Each row is followed by roughly how far along a hidden order it lies, from 0 to 20. A new part has a new order.
(in the rows, 128 means zero)
135 85 133 152 116 64 70 176 107 100 135 144 131 126 148 142 175 148 171 118 155 156 113 111 57 108 146 116 149 130 114 139 140 140 136 102 111 146 122 94 136 165 139 119 155 125 125 58 95 138 99 178 121 156 107 92 100 105 155 129 107 172 109 116 110 178 146 120 143
20
143 101 115 155 119 83 68 164 117 84 134 149 133 141 149 143 175 138 242 103 155 126 103 106 68 120 146 126 150 127 130 151 146 130 156 137 104 165 114 60 135 119 179 112 149 119 109 90 126 142 117 196 114 142 146 71 135 104 118 118 105 171 125 123 93 180 161 106 129
16
136 87 122 156 117 76 76 173 108 95 137 144 130 131 148 139 179 144 202 115 153 156 112 112 46 111 143 118 149 128 115 136 137 140 140 110 108 145 119 90 135 154 140 117 156 123 125 68 101 138 103 191 119 155 120 75 105 103 145 126 107 174 113 119 105 179 152 114 141
19
157 127 176 170 112 93 34 163 128 79 128 152 153 155 147 152 195 139 241 112 191 167 101 123 87 113 113 79 151 137 168 169 155 120 161 92 121 173 122 36 133 130 174 105 132 112 94 92 168 143 111 198 103 134 136 72 171 88 86 93 107 172 134 137 127 145 167 103 127
9
128 109 159 172 125 93 72 139 119 92 125 135 145 157 152 113 167 157 223 131 124 200 81 96 64 126 150 116 93 131 131 146 145 134 126 91 91 152 144 81 135 136 136 98 151 119 125 63 123 134 96 205 110 139 119 74 118 107 95 119 72 184 132 138 125 165 158 62 135
13
147 129 191 189 133 152 66 139 133 56 126 138 160 202 151 100 169 156 255 119 144 203 50 88 127 139 132 112 110 132 170 183 155 108 142 120 69 180 144 24 120 85 196 91 127 99 99 125 173 134 111 200 99 99 160 38 189 89 1 82 66 176 160 156 154 147 170 26 110
0
141 89 113 147 123 98 78 177 111 82 139 149 125 144 149 143 170 142 221 95 154 119 111 98 77 115 153 145 162 125 113 153 137 132 159 162 90 168 109 71 129 114 191 116 155 117 116 98 98 140 118 185 116 141 152 74 122 106 124 123 115 179 123 118 102 193 141 102 129
18
160 108 237 185 122 121 24 181 122 82 130 138 167 175 148 113 172 156 208 130 186 237 78 103 78 113 117 71 146 139 169 163 149 117 128 73 92 156 147 34 121 150 154 105 117 102 111 85 141 134 89 174 104 120 117 51 157 76 47 88 66 187 135 149 165 140 159 63 125
4
139 79 116 147 116 75 68 172 110 102 136 148 128 126 146 151 182 139 183 109 159 135 112 111 47 107 145 123 154 130 115 141 138 139 148 123 93 152 112 86 137 153 151 120 156 126 114 72 100 141 106 200 122 158 120 102 111 107 158 131 123 164 111 116 94 182 148 123 140
20
